Each row, then the grade of its hidden value
[-408  359 -229  128 -127  -78 -159  248   82  160 -127   53  175    5
   -6  -59 -379   21   49  -92  186   84   36  101 -119  197   85   17
  296 -201 -168   29   -8   26  359  252  125   28 -116 -219  167  -93
  -81   32  -83 -132  -20  225]
(88)
[-116  173 -124 -116   98  -83  -49  189  180 -117  -83  -34   82  180
   32  -83 -195    2 -158  -89  147  207   40  -16  -90  198  -55  -42
   91 -293  -91   98  -97 -176  219   17    5   54  -27  -41   27  116
   46 -143  151  -64  -87   46]
(70)
[  31  162  -61  -89  126  -33  138   44  105 -230   68 -142 -122  -17
 -112  130  -31  -70  -66 -157 -105  -65   80  -93 -253  167 -356  -82
    3 -155  104  165  303 -168   90  157 -137 -158 -164 -197 -124  -40
  129  -89  -38   45 -198  -94]
(74)
[ -69   94  292  164  131  -22 -181  167 -296  -52 -193  -35  105  196
   34  241 -335 -224  151  -81  482  -75  -37    8  239 -185 -147  -19
  397 -362  299   81  439   19 -151  282  131   96 -112 -454  223   42
   95  370 -190  -18  -90   51]
(87)
[  42 -218   83  176   88  -31   79  -81  -26  -53  178 -131  -20   83
   55   -8   -7  -23  157  -30  102 -158   83  167  170  -77 -138  -35
  -37  -25   16   15   66 -114 -187  -35   46  -22  -50   35  -22   87
  159   -2   35   46 -140  -29]
(91)
[-326   93  -93  408 -349 -189 -103   62  -25   16  182 -222  240 -142
 -237  359 -170  -65  167  -38 -221   63  179   98 -404   52  -65  -94
   42   91  135  223  345   24  453  327  221 -269 -232 -389   51 -111
 -149 -179 -203   54 -208  245]
(79)
[-146   55  -41    9 -166  -16   23   17   77 -156    4   11   83   23
 -272  307  -55  -11  -91  -34 -121  198   56  -37 -333   99 -163   -7
  111  -12  107  123  244   17  419  111   49 -148 -201 -308  -30   90
 -113  -65  -17  -31 -188  114]
(74)
[  34  -43 -157  -30  123   70 -107   -6  102  -81   -3  125   22  208
  201 -224  -53  123   47 -165 -133  -29 -151  -83  302  197  127 -201
 -203 -141  -93 -111 -228  151   52    3  -46  157 -142   52 -102  -40
   18  -18  228   32   -1  -38]
(87)
[-275  130 -131  -66  -98 -130  -63  200  244   23  -60  -94  169  228
    7   -2 -147  -85 -266  -34  -82  139   16  -98 -232  124  -19 -126
   17  -71  120  113  -95  138  208   55 -148   42  -61  -50   91   58
   67 -174  141  -89  -24   82]
(84)
[ 218 -269  -92  141  -40 -186   96 -122  375   58  259 -153 -159  118
   89  -73  253   65  -20 -199 -223   58  234  194   96  -63   41   -5
  -96  -40   89   13 -377  -75  252 -119 -178  -91  173   47  -70 -104
 -101 -210  211   37  -34 -169]
(84)
[-121   98  -78   14 -124 -111   65   64  163  -65   29  -65   52  -35
 -195  169  -51  -41  -62 -102 -113  103   84  -22 -383   76 -148  -19
  121  -71   84  143  169  -44  320   79  -53 -156 -116 -160  -25    9
  -36  -88  -40  -23 -159   16]
(87)
[   1 -139  125   74 -104  -26   37 -126   13   99   43   76   67  237
   73  -83  -14   58  148  132  199 -192  -28  137  162 -144   78    7
   29   92    9 -111  -71  131 -228  -59   72   96  -49   81   73   60
   74  113   -5 -117 -118   -2]
(88)
[-252  171 -145   -1 -391 -176   87   12  123  160  109  -81  239  -22
   88 -149  -41   94  -32   70 -152 -136  -29    8 -168  -71  103 -111
   -7  292  -98  -46 -225  229  -24  -35   21  134  -32  220   27  -33
   48 -179    9 -330  -82   35]
(87)
[  81  158 -103 -277  202 -225  258  165  299  -66 -160  -37  -68   72
  252 -341   19  -35 -299 -201   61  -27   57 -138    3    3 -117  -62
   28 -260  -17  -22 -267  -84 -331 -330 -387  352  145  500   46  -34
  175 -127   86 -136  110 -102]
(81)
[  15 -316  100   52 -138    1   34 -144    3  163   -7   64    8   88
   96  -46   62  110  219   27   39   28 -136  -83  262 -181  104  -88
  144   41   37 -237   29  240 -119  -61   59   71   21    3   33  144
  -88  278  -64  -86  -81   59]
(88)
[-397  129 -179   21 -378 -103 -143  136  167  256  -57   -2  253   24
  -25  -21 -200   98   30   28  -43  245 -110  -99 -235   80  199 -112
  243   18 -107  -41  -60  222  431  167  135  -57  -35 -169   99   96
 -162   28  -12 -214 -102  182]
(79)
[  68 -213  113  193  143 -211  113   69   98 -182  143 -258   27  216
  122  117   81 -211 -215 -146   -8  -41  281  182  174 -241 -214  -35
 -142  -80  317  234 -129 -122 -205 -210 -206  173   60  122  116  -17
  187 -258  202   66   81  -58]
(81)
[ 278 -180   21    3  134   84  172 -235  101 -257  118   82 -239   83
 -221  134  182   90   97 -153 -176  -57   81   14  -30  108 -261   82
 -140  -88  124   19  220  -86   89  -33  -77 -129 -276  -69 -174  -28
    5  -23  -28  158 -215  -40]
(88)
[  26  101  -13 -125 -125 -226   54   55  418  147  123 -183   38  370
  388 -353   67   92 -211  188   63  -38   36   94  -53   35  180 -232
 -162   77 -143  -52 -495   30  -71  -31 -139   74  288  104   65    6
   82 -262  302 -193  -12 -189]
(79)
[ 231 -140   -5   -6  -37 -101   88 -167  305  -62  173   -8 -115  280
   13  -36  190  101  -31   -2  -71   -4  154  157    5   16   24    9
 -141    4   56   10 -252  -71  159  -63  -71  -76   39  -25  -80  -46
  -62 -181  174   -5 -144 -147]
(81)
[ 104 -113  200   91   60 -135  -67   51 -120  -94  -57 -142   74  146
  104  136  -76 -128   14 -155  146   56   16  -73  248 -209  -86  -89
  173 -244  300   24  132   30 -101   15   18  146   27 -127   85   97
   19  104  -24  -36  -85   -3]
(87)
[   9  -93  -58   34  -46  -73   87  -19   19  -85  142 -129   88  -69
  127  -68   56   47   15 -181 -212  -58  -55  -71  104  -90  -62 -162
 -121   32  -10   27  -97   50  -88 -142  -44  123  -64  224  -84   43
  115 -117  137  -89  -61  -81]
(74)
[  97 -207   65  109   76   68   41 -144  -65 -184  108   33    6  135
   13   20   35   61  136  -34  -76 -118  -41   27  185   29  -90  -99
 -206   13   30  -45  106   54 -136  -45   55   57 -224   22  -86   60
   82  -10   59   93 -126   31]
(91)
[-147   92 -100  -45 -278  -61  169  -10  107  112  149 -133   54 -137
   -9  -86   47  164   -5  -86 -112   25  -33    2  -90 -138 -111   65
  135  146 -143   11 -110   49   72  -83   38   71  -63  175   27   89
  105 -101   32 -338 -101    6]
(79)
[ 282  -13   81  -64  132   51   26 -134   78 -189   54   19 -155  259
   94  -88   64  167   39  -21   50    5  -17   13  175  160  -76  -54
 -137 -157  -52 -102    5  -62   16   57   53   31 -101 -125  -80   44
   -1  -47   95   22 -169  -33]
(88)
[  83 -262  102   92  -13   -8   80 -157  -85  -62   -2   98   -1   48
  -59   87   24   49  229  -33   90  -12    0    5  204 -144  -44   23
  110  -47   86 -102  162   24 -119  -94  112   63 -104   11  -17   92
  -67  182 -130    2 -146   86]
(70)
[ 202 -168  -81  -55   54   69  139 -141  198  -35  105   34 -233    5
  110 -155  193  251   98 -166 -156  122  -50  -38  220   74  -46  -50
  -42  -94 -172 -165 -108  -20  131  -71  -47    6   -6   -5 -116   31
  -90   37  119   -8  -43  -54]
(79)
[ 117 -180   25   87  192  -92  118   -2   51  -60   57 -128 -124   47
  106  -44   17  -55   21 -209  116  -20  150   98  282 -101 -177   28
  118 -219   88  -18  -33 -154 -132 -115 -100  100   77   76   12   47
   83   25   31   13  -29  -28]
(91)
[-411  352  -79  -27 -132 -100  -51  318   58   38 -111 -172  214  -42
  -22   42 -310  -60 -128  -38   71  180  -74 -144 -381  135 -143 -130
  237 -154  -65  138  247   21  208  207   31  -14 -118 -193  155  124
   99  -38  -51 -147  -71  169]
(84)
[-152   90   45 -209  132  336   58   94  -75 -231  -31   84   45  149
   34  -97  -89  173 -155  -59   65  104 -322  -97  159   78 -282    5
  -65  -60 -260   33   64   71  -86 -104   45  253 -367   56   50  339
  369   25  329 -181   14   42]
(68)
[ 182 -130  -29 -217   23   65  211 -172  190   12   -3   60 -306  152
   13  -46  209  116  -49 -124 -115   -5   -9 -144  255  -56 -181   63
  130  -12  163 -204  -30  174  -49  -31 -223   93  -22  -59  -63   -1
  -21  151  -25 -154  -57  -47]
(84)
[ 181 -579   90   75  -34  171  100 -382  -79  -94   47  223 -215   58
 -381  391  193   70  361  -97 -119   97    8  -90  256 -155 -167  147
  211    6  336 -148  408  120  161   14   97 -192 -245 -319 -164  128
 -237  388 -232  115 -278  107]
(70)
[ -42  -12 -113   26  130   28  -26   63   65 -192   72  -84    2   74
   57  -11  -97   60  -61 -131    1  172   48   47  103  211 -120  -97
  -38 -189 -142   35  -36 -170  240   35   75   -3  -67 -122  -72  142
   13 -141  205   26 -100   64]
(74)
[ 140  -28 -111  -45    4  -89  131 -107  232    0  206 -170 -191  150
   26  -78  126   50  -68 -156 -106  -98  185  100  131   -9 -166   83
    5  -10  116    0 -221  -60   73   14 -140  -12   22   17  -84  -64
   89 -178   94 -145 -144 -119]
(68)
[  -1  -76  -28  109   18 -197   74   62  356  -62  149 -120   62  233
  160 -132   34   -2 -179   91   38   70  203  276 -182  131   66 -151
 -210  -32 -151   79 -311 -193  124 -137  -96  -49  171   74   19   45
    7 -327  304   91   -7  -69]
(91)
[  76  -53   31   17  -65  198   95 -245 -101 -107  135  132  -51   19
  -56  -57   48  270  299   49  -81 -178 -184  -10   96   98  -91  -30
 -161  135 -200 -146  207  103  -99   55  201   -8 -360   -9 -127   59
   73   85  -56  -42 -230   55]
(88)
[ 286 -395  -35  -27   30   98  260 -334  207 -189  216   80 -291   55
 -289  161  346  149   50 -177 -290   59  132   56   36  -20 -257  189
  -96   44  133   -3   29  -73  206 -195 -110 -152 -194   34 -212   65
  -47  -59   76   71 -207  -65]
(79)
[  -8   50 -147   13    0 -167  133   40  203  -23   66  -76   44  -60
  138 -253   -9   94  -18 -104  -83  -13   49   30 -114  132   12 -121
 -104  -77 -211  -41 -173  -95  -21 -159  -71   84   23  313  -52   -3
   38 -201   70  -27  -49    6]
(68)
[-355  351 -144  -10  -68 -209   41  343  191  122  -76 -229  104 -171
  -36  -15 -282 -115  -85 -142  121  134   55  -57 -484  115 -173  -66
  369 -264  -85  176  202 -165  241  172  -85 -131   33 -125  121   38
   92  -20 -110 -108  -78   43]
(68)
[ -53 -164  121  110 -172 -210   -1  -31  195  271   62  -82   92  380
  364 -203   -3    7   24  289  279 -111   83  207  237 -178  267 -175
   38  138   -7 -183 -341  146 -244  -12    8  115  321  -12  174   29
  -43   35   93 -147    8  -20]
(79)
[  53 -442  -44   18   62  -44  105 -156  170  130    8   97 -116  128
  -99   -4   89  -76  152 -153  -26 -102   50  -32  167 -132  -22   54
  154  -77  267 -106  -23  112  -98 -161 -216  -50   -6  154  -76   46
   14  234  -61   60 -121  -63]
(68)
[ 283 -248  -84  -76   60  -13  157 -301  270 -120  165   95 -249  265
 -126   -4  212  109   74  -16 -102  -85  185  102   86  105  -72   82
 -120   11  111  -79 -125  -95  103  -48  -80 -136  -58  -20 -215  -49
  -83  -89   39   53 -254  -94]
(70)
[-157 -170   68  108   92  -49   75  -14  -99   88 -145  104    2   80
 -142  131 -197 -223  210  -29  300 -252   79   18   97 -140 -153   78
  351 -126  292  -55  357   72 -317   34  -77   16 -115  -38   81   11
   90  378 -335   35 -131  113]
(91)
[  90 -253  -51  -27  -92 -173  324 -177  269  161  199  -89 -145 -112
 -141  -46  191  -34  145 -111  -60 -232  144   83 -202 -212 -144  106
  180   79  105   15  -33 -110 -118 -199 -225 -199   93  293 -135    4
  117   59 -103  -88 -231 -253]
(87)
[ 190   27   92  -55  -90  -65   66  -75  -38 -293   95 -127   98   16
   34   36   94  145  -71  -86 -211  123  -85 -147  -63   20 -114 -153
 -195  -15   -9   16   62    7   52  -95  105  118 -153   81 -104  151
   14 -236  110  -90 -188    3]
(87)
[ 136 -128   10  -33   11  -39   39 -147  219  -12  193  -93 -120  385
  239 -125   92   75  -25  179   54 -121  100  147  230   90   45 -184
 -158  101  -21 -133 -248   -2  -40  110  -21  -54  155 -193  -90   17
   -7 -102  205  -46 -143 -127]
(74)
[-251   70 -173   78  -67 -354  -90  251  394  141   95 -349  140  266
  108  -39 -160 -201 -267  -38   37  119  288  120 -241   83   28 -127
   64 -142  161  220 -296 -125  277  100 -166 -116  229  -72  107   -2
   55 -336  187  -43  -68  -17]
(79)
[  94  -47 -189 -159  101  125   29 -125  142 -233  -75  302  -69  186
  -81  -60   47  162   22 -140 -264   29 -111 -189   91  269   -3  -78
 -220  -92    9 -102  -20  157  128  -47  -85  105 -326   35 -180  -70
  -83  -18   69   80  -81   58]
(70)
[ 140  -75  108  -69  -43  -33  146 -135   19  -58   82  -40  -29   32
  -82    1   78   64  132  -61  -12 -130  -73  -84  -83 -111 -158   16
   16  -17   77   21  166   -5 -160  -75   -5  -26 -160  138  -69   91
  154   47  -69  -86 -248 -109]
(79)
[  17  185   83 -124  125 -146  -64  157   74   70 -128 -130   57  273
  427 -341 -193   -8   -3   63  272 -114 -148 -160  146   95   84 -316
   13 -240  -64 -142  -41   64 -357  121  -57  189  130   25   91   41
  152   75   19  -85  -46  -57]
(84)
[ -58 -126 -178   44 -125    0   77  -69  212   -3  107   51   -4   25
   46  -78  105  157   -9  -83 -291   93   -9    5   40   95   53 -116
 -125   98 -106 -102 -184  149  216  -71  -60   37  -67   29  -77  -16
 -113 -104  147  -25   11   53]
(91)
[-141  143  275  -58  226  -66  -56  245 -134  -39 -216 -161   12  405
  122  177 -321 -352 -170   47  592 -118   80   -3  244 -186 -305  -11
  429 -301  407   96  303  -13 -359  243  -98  165   58 -409  273  116
  267  271  -94 -135  -42   10]
(87)
[  16  183   -2 -259  150   67   37   79  147   -8 -217  205  -18  281
  341 -413 -101  157  -61   72  188  -75 -263 -155  170  201  102 -215
  -72 -162 -257 -248 -136  174 -300  -43 -118  301  -34  133   52   35
  106  138  118  -96   69  -20]
(84)
[ 223 -187  -25 -147   -2   34  129 -220  164 -123  144  -17 -145  168
   20  -86  195  201   27  -19 -174   44  -37  -95  111   84  -81  -67
 -164   33  -24 -120  -76   11   29  -73   -6  -16  -77   56 -177  124
   -3  -96  116  -49 -214  -49]
(81)
